Below is a small trained network, with its code and all its weights. Each question gives an input and a target symbol and asks what happens when units are switched off, that is, made to give their printed mean instead of their output.

import numpy as np


def w(rows, s, z=0):
    codes = np.array(rows[::2]) - 128.0
    scale = np.full(codes.shape[1], s)
    scale[-1] = z or s
    return codes * scale


def norm(h):
    return h / np.sqrt((h * h).mean(-1, keepdims=True) + 1e-5)


def f(y):
    return y / 2 * (1 + np.tanh(0.7978845608 * (y + 0.044715 * y**3)))


def softmax(a):
    e = np.exp(a - a.max(-1, keepdims=True))
    return e / e.sum(-1, keepdims=True)


def log_softmax(a):
    a = a - a.max(-1, keepdims=True)
    return a - np.log(np.exp(a).sum(-1, keepdims=True))


def net(x, mask):
    ids = ['ΠΦαβγεζηλμξστψω'.index(c) for c in x.split()]
    T = len(ids)
    res = E[ids] + P[:T]
    u = 0
    for l in range(3):
        q, k, v = (norm(res) @ M[l].T for M in (Q, K, V))
        z = softmax(np.where(np.tri(T) > 0, q @ k.T / 3**0.5, -1e9)) @ v
        res = res + np.where(mask[u], z, O[l][:, -1]) @ O[l][:, :-1]
        u += 1
        y = f(norm(res) @ A[l][:, :-1].T + A[l][:, -1])
        res = res + np.where(mask[u : u + 8], y, B[l][:, -1]) @ B[l][:, :-1]
        u += 8
    return log_softmax(norm(res)[-1] @ U[:, :-1].T + U[:, -1])


Q, K, V, O, A, B = {}, {}, {}, {}, {}, {}
E = w([
[137,116,97],'Π',
[135,118,99],'Φ',
[136,119,98],'α',
[132,175,127],'β',
[135,112,98],'γ',
[123,190,192],'ε',
[136,118,98],'ζ',
[138,115,97],'η',
[137,117,96],'λ',
[130,178,133],'μ',
[248,133,160],'ξ',
[91,83,160],'σ',
[93,81,159],'τ',
[90,78,163],'ψ',
[86,165,146],'ω',
],0.011)
P = w([
[255,102,184],'0',
[244,125,165],'1',
[237,143,130],'2',
[213,170,124],'3',
[190,184,107],'4',
[173,188,99],'5',
[153,193,98],'6',
[136,199,97],'7',
[107,206,94],'8',
[89,208,98],'9',
[66,217,88],'10',
[72,206,72],'11',
[55,217,70],'12',
],0.003)
Q[0] = w([
[150,73,46],'L0H1',
[195,139,20],'L0H1',
[185,255,125],'L0H1',
],0.0098)
K[0] = w([
[248,87,128],'L0H1',
[255,145,62],'L0H1',
[82,228,34],'L0H1',
],0.0089)
V[0] = w([
[76,149,68],'L0H1',
[2,80,153],'L0H1',
[167,139,117],'L0H1',
],0.0074)
O[0] = w([
[214,142,103,107],'L0H1',
[177,84,2,3],'L0H1',
[111,140,175,166],'L0H1',
],0.0063,0.0067)
A[0] = w([
[179,82,146,147],'L0N1',
[113,156,113,129],'L0N2',
[96,63,96,85],'L0N3',
[11,123,74,221],'L0N4',
[105,55,104,78],'L0N5',
[132,211,153,187],'L0N6',
[144,106,133,11],'L0N7',
[62,99,163,74],'L0N8',
],0.011,0.0012)
B[0] = w([
[48,44,177,135],'L0N1',
[181,194,133,134],'L0N2',
[113,29,97,129],'L0N3',
[254,51,71,146],'L0N4',
[105,18,125,128],'L0N5',
[180,95,33,254],'L0N6',
[96,122,170,117],'L0N7',
[177,220,36,153],'L0N8',
],0.0097,0.0071)
Q[1] = w([
[146,108,157],'L1H1',
[138,126,120],'L1H1',
[2,120,152],'L1H1',
],0.023)
K[1] = w([
[129,83,89],'L1H1',
[135,134,127],'L1H1',
[3,178,151],'L1H1',
],0.017)
V[1] = w([
[115,96,250],'L1H1',
[36,142,99],'L1H1',
[40,127,153],'L1H1',
],0.014)
O[1] = w([
[10,128,238,136],'L1H1',
[55,156,2,1],'L1H1',
[21,151,64,18],'L1H1',
],0.01,0.0085)
A[1] = w([
[152,122,118,106],'L1N1',
[89,200,147,118],'L1N2',
[122,156,89,52],'L1N3',
[186,80,109,254],'L1N4',
[155,107,118,242],'L1N5',
[88,127,171,108],'L1N6',
[165,60,2,112],'L1N7',
[80,142,120,42],'L1N8',
],0.0078,0.00088)
B[1] = w([
[118,147,125,153],'L1N1',
[104,81,171,114],'L1N2',
[159,163,124,92],'L1N3',
[75,166,103,252],'L1N4',
[102,147,117,185],'L1N5',
[169,91,171,131],'L1N6',
[71,54,251,168],'L1N7',
[197,128,134,80],'L1N8',
],0.012,0.0031)
Q[2] = w([
[158,91,117],'L2H1',
[148,151,150],'L2H1',
[2,151,94],'L2H1',
],0.022)
K[2] = w([
[169,131,137],'L2H1',
[124,99,128],'L2H1',
[1,214,95],'L2H1',
],0.014)
V[2] = w([
[126,128,134],'L2H1',
[100,183,183],'L2H1',
[153,6,123],'L2H1',
],0.015)
O[2] = w([
[127,142,123,143],'L2H1',
[146,237,99,207],'L2H1',
[66,5,81,251],'L2H1',
],0.014,0.0025)
A[2] = w([
[196,118,92,252],'L2N1',
[95,144,103,88],'L2N2',
[128,240,111,100],'L2N3',
[49,144,169,109],'L2N4',
[152,222,1,127],'L2N5',
[170,162,53,112],'L2N6',
[108,55,160,123],'L2N7',
[97,68,65,171],'L2N8',
],0.012,0.0027)
B[2] = w([
[47,167,120,254],'L2N1',
[186,129,134,98],'L2N2',
[85,4,114,183],'L2N3',
[220,113,23,125],'L2N4',
[68,247,3,149],'L2N5',
[78,198,62,140],'L2N6',
[43,138,85,209],'L2N7',
[77,105,191,170],'L2N8',
],0.015,0.0051)
U = w([
[119,122,132,3],'Π',
[78,81,128,126],'Φ',
[126,138,122,62],'α',
[158,142,244,205],'β',
[119,158,105,123],'γ',
[125,162,96,165],'ε',
[81,82,127,183],'ζ',
[128,130,127,53],'η',
[116,166,113,97],'λ',
[124,130,129,22],'μ',
[120,164,100,140],'ξ',
[61,69,129,149],'σ',
[121,138,120,110],'τ',
[127,139,116,66],'ψ',
[219,57,68,144],'ω',
],0.011,0.0044)

Each question gives the input, a string of symbols that net reads in full, and the target symbol t.
The units are the heads (3 rows each of Q, K, V and O) and the neurons (one row each of A and B). Each row of codes is followed by its name. A weight is (code - 128) times the scale printed after its matrix; where a second scale follows, it is the last column's (O, A, B and U).
mask holds one flag per unit, layer by layer, with each layer's heads first. A switched-off unit (its flag False) gives its mean, the last column of its rows in O or B, instead of its output. The means were averaged over made-up inputs and are rounded, as every weight is.
A unit's drop is (log p(t) with every unit on - log p(t) with that unit switched off) / (log p(t) with every unit on - log p(t) with every unit switched off).
The circuit of an input: a set's keep is (log p(t) with only the set's units on - log p(t) with every unit switched off) / (log p(t) with every unit on - log p(t) with every unit switched off). Starting from the 12 units with the biggest drops (on a tie, the unit counted first), units are removed one at a time, each time the one whose removal leaves the highest keep (on an exact tie, the one counted first), for as long as the keep stays at least 0.8.
units of the circuit, in order: the units of the circuit, biggest drop first
most important unit: the unit with the biggest drop
top k neurons: the k neurons with the biggest drops, biggest first
k most important neurons of layer l: the k neurons of layer l with the biggest drops, biggest first
drop when u is switched off: that unit's drop, to one decimal
input τ σ ξ ζ ξ γ Φ ξ ε ξ ω β ε, target ω: units of the circuit, in order => L0H1, L0N6
input ω β ζ, target ω: units of the circuit, in order => L1H1
input λ σ ξ ξ ω α, target ω: top 3 neurons => L0N6, L0N4, L0N8
input ξ τ ξ ω λ, target ω: 3 most important neurons of layer 2 => L2N5, L2N7, L2N3
input β ω β ψ ξ β ξ ζ, target β: top 3 neurons => L0N5, L0N3, L2N3
input ω ξ ε, target ω: top 2 neurons => L0N6, L0N1
input ξ λ ξ ζ σ β ξ Φ, target β: units of the circuit, in order => L1H1, L0H1
input ξ ξ ω ζ ξ, target ω: top 2 neurons => L0N6, L0N8
input τ τ λ ω Φ, target ω: top 2 neurons => L0N6, L1N7
input ξ ξ ξ α ω ξ, target ω: top 3 neurons => L0N6, L0N4, L0N8
input ψ σ ξ λ τ τ Π ξ Π, target β: top 4 neurons => L0N5, L1N4, L0N6, L1N7
input μ τ ξ ξ ξ Φ β ζ ω Φ, target ω: top 2 neurons => L0N4, L1N7
input ξ σ τ β ξ ξ Π, target β: top 2 neurons => L0N6, L1N4
input λ Π ξ β λ ξ γ ξ β ζ, target β: most important unit => L1H1
input ξ σ ω ξ ξ β σ ζ β ξ λ, target β: 4 most important neurons of layer 0 => L0N5, L0N3, L0N6, L0N1
input μ ξ λ σ β μ ω ω ζ, target ω: top 2 neurons => L0N4, L1N7
input ξ ψ Φ λ ξ λ, target β: drop when L1H1 is switched off => 2.1
input μ β ξ ω μ, target ω: drop when L0N6 is switched off => 0.7
input ξ ξ ψ ω, target ω: drop when L0H1 is switched off => 0.7
input ξ ξ ξ ψ ξ ζ μ ξ ξ α α, target β: units of the circuit, in order => L1H1
input ζ ζ Π ξ ξ α, target β: drop when L1H1 is switched off => 3.0
